In the rows, 128 means zero.
Each row is followed by its class. Each block has new classes.
[115 131 119 114  85 110 116 146 118  96 103  97 123 128 123 142 119 139
 130 116 161 118 142 128 125 124 144 144 117 130 164 132 127 117 159 156
 139 139 129  73  87 125 119 108 120 112 124 137 123 113 139 122]
Z
[110 163 120 135 113 128 119 156 124 121  87 102 136 128 121 125 126 125
 117 125 142 113 129 123 119 126 145 147 123 128 144 137 117 118 131 133
 135 113 153 124 111 138 126 104 109 138 129 134 122 116 133 129]
Y
[137 135 141 123 128 127 130 130 146 135 127 122  97 107 121 123 135 125
 124 140 128 138 147 104 130 132 125 123 100 117 130 134 103 113 149 117
 127 109 101  67 115 145 160 111 116 125 146 134 127 120 129  80]
V
[128 146 128 150 116 128 121 124 142 143 111 124 113 137 142 126 141 137
 131 136 158 149 130  92 137 134 124 122  68 123 122 147 104 110 154 122
 136 103 100  47 111 134 150 120 115 149 151 146 121 131 141 106]
V
[110 136 128 132 102 120 116 151 134 141 104  88 123 133 127 127 119 138
 105 127 132 131 131 109 110 133 133 132  72 126 116 127 106 121 155 105
 118 106 108 139  99 147 143 107 101 122 139 132 122 127 123 118]
K
[122 132 147 134 154 132 121 126 128 140 123 139  98 140 132 129 116 115
 151 132 143 136 124 103 130 130 113 127  78 107 131 148  99 130 158 127
 136 116 100  37 123 117 139  98 129 145 145 139  68 115 125 110]
D
[122 134 135 135 104 121 131 113 136 128 122 120 110 133 133 118 127 133
 137 139 128 149 126 101 139 139 115 125 114 117 117 137  97 139 161 139
 134 122 108  56 131 126 138 113 126 132 141 122 131 137 132 115]
V
[116 140 137 129 121 131 111 130 120 136  96 108 132 129 131 126 128 113
 129 127 120 159 131 103 114 135 131 131 112 124 140 151 113 131 155 113
 122 117 117 118 105 143 141 100 116 126 144 122 130 128 120 120]
K
[126 150 135 132 121 118 120 121 135 141 139 126 121 133 144 139 145 134
 143 135 130 132 135 118 136 128 123 120 125 127 115 124 114 119 157 135
 138 126 113  35 125 137 131 132 135 144 133 130 130 129 142 125]
V
[113 145 125 129  95 119 116 159 116 123 103 100 114 133 129 117 142 127
 116 135 130 138 114 111 120 148 137 112 115 132 130 131 124 121 160 117
 126 120 121  98  96 138 139 111 121 121 152 131 125 120 137 127]
A
[110 171 148 121 124 117 109 144 128 146  99 110 114 123 130 123 104 119
 128 134 134 143 129 109 114 137 141 130 121 104 121 140 128 122 154 131
 126 114 122 105 103 116 116 106 123 137 131 129 125 126 122 133]
A
[128 147 144 146 133 105 124 148 134 149 122 118  99 139 138 113 126 120
 131 132 129 140 113 112 130 135 115 136 119 122 121 124 121 106 160 117
 134 122  96  58 118 118 134 121 115 147 133 141 134 127 122 132]
S
[150 126 135 140 168 148 153 124 149 170 133 124 125 131 145 133 151 109
 136 152 150 140 120 119 132 129 123 127 115 144 136 162 110 120 133 135
 128 114 113  53 127 126 120 116 145 166 147 131 149 144 149  97]
D
[114 144 140 123 104 104 108 133 119 103 109 113 105 135 133 127 128 138
 138 128 167 131 139 114 128 114 123 133 122 116 126 120 131 118 165 136
 140 123 117  44 118 146 107 121 117 105 141 128 132 120 128 136]
L
[121 133 158 122  65  86 112 120 131  94 106 110  96 140 130 114 116 125
 127 131 148 138 140 111 138 149 114 124 109 117 120 128 124 114 189 132
 137 123  95  30 107 124 114 109 119 121 141 133 142 119 149 136]
L
[114 147 142 135 113 110 109 134 131 160  99 105 130 141 133 121 123 117
 112 134 141 145 107 101 110 143 136 130 122 115 120 136 109 126 179 120
 122 122 110 122 108 129 135 103 112 123 137 125 142 121 117 136]
K
[151 129 158 125 125 124 120 129 142 131 126 124 114 132 134 130 133 139
 137 136 141 142 128 115 139 128 134 121 120 122 126 122 118 125 149 146
 132 129 116  45 126 127 131 113 136 148 142 135 123 140 137 109]
V
[112 153 180 112 104  77 119 128 119 101 119 130  78 141 124 112 108 133
 147 149 144 139 145 115 113 124 100 124 108 110 117 122 117 117 181 156
 158 129  91   4 128 117 108 136 128 121 127 130 120  85 113 149]
L
[108 146 133 122 124 111 110 136 126 130 105 115 112 135 127 120 128 125
 125 134 150 143 138 121 115 135 136 141 122 117 129 138 129 131 163 145
 131 122 118  84 105 128 119  92 123 131 134 129 118 115 118 137]
A
[118 156 130 131 125 130 127 138 122 123 101 101 125 126 135 132 141 107
 115 140 144 142 123 119  91 136 136 130 123  98 148 132 120 117 145 121
 130 120 125 100  96 133 128 102 119 147 133 137 128 117 141 120]
K
[133 134 150 136 132 126 129 106 145 152 129 164 130 133 139 135 148 128
 126 140 139 146 122 111 123 127 119 101  96 110 133 139 104 113 156 130
 110 111 101  38 107 117 129 110 127 150 145 126 123 136 159 115]
D
[157 136  57 130 155 150 124 138 131 137 110 102 143 125 135 141 137 116
 110 128 147 128 137 128 113 120 144 129 121 131 147 149 135 122 127 142
 121 104 151 107 109 139 128 103 120 145 145 137 120 130 156  66]
Z
[131 131 140 132 108 113  98 102 136 135 129 122 115 135 148 133 131 125
 119 137 103 150 118  87 158 131  85 118 104 123 117 138 105 110 167 121
 122 107 100  56 125 124 137 123 123 149 153 138 120 133 146 106]
V
[134 136 156 127  89 103 117 123 123  93 125 130 102 143 130 121 125 143
 132 146 131 147 145 102 134 132 115 129 109 113 116 123 109 111 157 128
 124 113 106  18 120 126 133 116 126 118 138 130 133 127 121 131]
L
[137 139 141 110 137 122 111 145 132 142 112  92 109 133 136 121 146 114
 126 129 139 129 128 124 111 124 132 133 111 114 141 136 118 120 150 124
 122 127 110  93  97 124 132  98 109 142 141 135 130 122 130 109]
K
[147 120 115 123  95 130 123 146 119 113 123 101 120 130 128 150 135 131
 129 134 162 105 157 140 112 125 135 132 121 122 142 137 120 123 129 138
 138 145 131  58 120 123 116  89 109 122 121 142 124 120 160 111]
P
[105 140 131 129 114 111 120 146 111 141  97  97 117 129 123 129 115 125
 139 126 152 141 133 124 117 146 139 154 126 127 141 133 122 129 166 130
 137 104 118  94  88 130 115 107 136 140 128 135 131 113 131 129]
A
[107 132 115 116 141 124 107 137 129 107  98 117 126 149 122  92 128 114
 111 130 142 143 115 108 107 129 143 120 115 121 138 140 125 120 163 113
 130 117 154 145 100 132 131 101 112 124 138 118 119 117 120 145]
K
[105 143 138 117  86 108 103 157 105 106  94 101 115 124 131 119 106 126
 122 128 148 140 147 116 108 149 147 134 102 104  95 133 125 137 177 125
 136 123 119 101 110 113 123 102 109  95 120 137 151 103 119 131]
A
[126 148 141 131 147 123 115 133  17 152 123 132 112 115 140 126 136 120
 136 103 139 147 126  99 122 124 124 120 118 118 136 135 126 108 156 140
 106 116 107  45 108 129 125 109 157 137 142 139 121 126 136 115]
V
[137 124 137 127 179 172 123 119 134 163 131 147  93 141 147 126 158 114
 149 141 150 131 118 112 155 103 111 120 107 123 143 111 114 115 134 134
 142 124  94  21 117 121 137 107 122 167 145 133 124 115 147  97]
D
[140 119 141 139 115 138 133 105 136 151 129 123 112 131 135 121 139 126
 128 151 146 136 121 118 143 128 123 111 105 119 129 138 123 112 127 123
 136 122 111  52 113 129 144 119 133 136 146 137 119 156 137 109]
V
[137 138 133 133 115 121 117 123 118 150 128 121 120 137 130 125 139 128
 129 149 150 134 141 117 140 125 119 122 119 122 118 134 118 122 151 127
 139 119 107  44 120 135 125 114 126 135 141 130 116 134 136 117]
V
[138 142 150 134 142 119 130 120 138 144 123 135  96 140 133 125 140 135
 152 145 139 142 127 118 139 120  84 115 121 127 131 134 113 111 153 139
 142 110 106  19 122 123 130 120 138 147 131 138 127 127 133 113]
V
[117 134 110 132  77  87 102 116 132 124 118 128 118 130 137 121 120 136
 127 138 144 151 133 111 133 137 108 119 131 121 113 131 107 123 174 131
 135 131 126  61 104 136 130 131 128 146 137 121 132 126 132 148]
V

Each row is followed by its class.
[132 133 127  86 138 104 111 123 108 113 121 128 121 132 130 148 112 122
 127 129 112 130 107 137 143 136 143 129 136 126 144 152 130 125 105 105
 125 166 130 132 150 125 138 127 121 143 135 136 113 124 142 130]
F
[124 137 124  98 119  97 122 137 106 112 114 132 116 120 135 148 119 137
 135 131 116 131  95 139 151 141 144 129 120 126 144 154 134  92 114  96
 117 157 144 137 159 117 141 129 129 139 135 130 120 120 146 132]
F
[131 129 127  90 142 112 114 122 104 119 118 128 129 136 125 146 116 121
 127 126 115 125 114 136 145 131 142 128 134 127 142 149 127 133 109 110
 128 171 132 127 148 128 139 125 121 145 131 134 114 127 140 128]
F
[133 125 123  91 154 104 119 117 147 119 137 127 136 133 129 143 126 122
 113 129 131 136 124 121 114 142 119 137 145 130 134 126 121 164 108 130
 133  98 113 114 104 131 118 122 124 140 124 144 129 135 134 131]
R
[127 117 124  89 153  84 126 115 141 126 137 125 149 130 126 158 122 119
 110 125 130 118 122 126 119 138 117 132 144 133 130 129 108 166 105 132
 133 108 109 108  97 131 125 118 116 157 120 144 147 143 137 134]
X
[140 126 127 108 163 130 102 118 117 117 128 117 123 141 128 125 119 120
 124 126 121 139 121 132 131 126 138 130 150 125 134 130 147 151 112 119
 128 152 133 130 118 131 129 127 117 128 130 144 100 127 134 122]
U
[114 137 129  88 151 135 100 119 108 118 118 132 115 128 135 150 120 115
 122 133 105 147 116 142 150 134 148 133 138 124 146 144 121 156 104 107
 129 152 122 138 152 124 135 127 129 133 130 136 113 123 136 121]
F
[125 128 121  94 145 104 116 126 142 117 134 127 127 125 137 135 131 131
 115 136 132 150 109 122 120 151 119 130 137 131 135 128 120 147 110 122
 122  82 121 120 108 125 118 126 128 136 128 142 137 130 138 133]
R
[140 125 122 122 135  96 122 135 116 115 123 119 119 130 130 128 118 142
 134 129 124 119  98 123 126 140 148 126 135 126 129 141 166  88 116 108
 123 162 152 128 123 125 132 125 119 130 133 135 112 122 143 129]
U
[130 135 132  73 167 136  98 108 112 115 121 127 128 142 131 143 114 110
 114 129 111 146 126 139 143 130 138 134 149 125 154 143 114 187  99 115
 130 154 114 126 146 128 134 123 122 146 126 142 108 126 135 122]
F
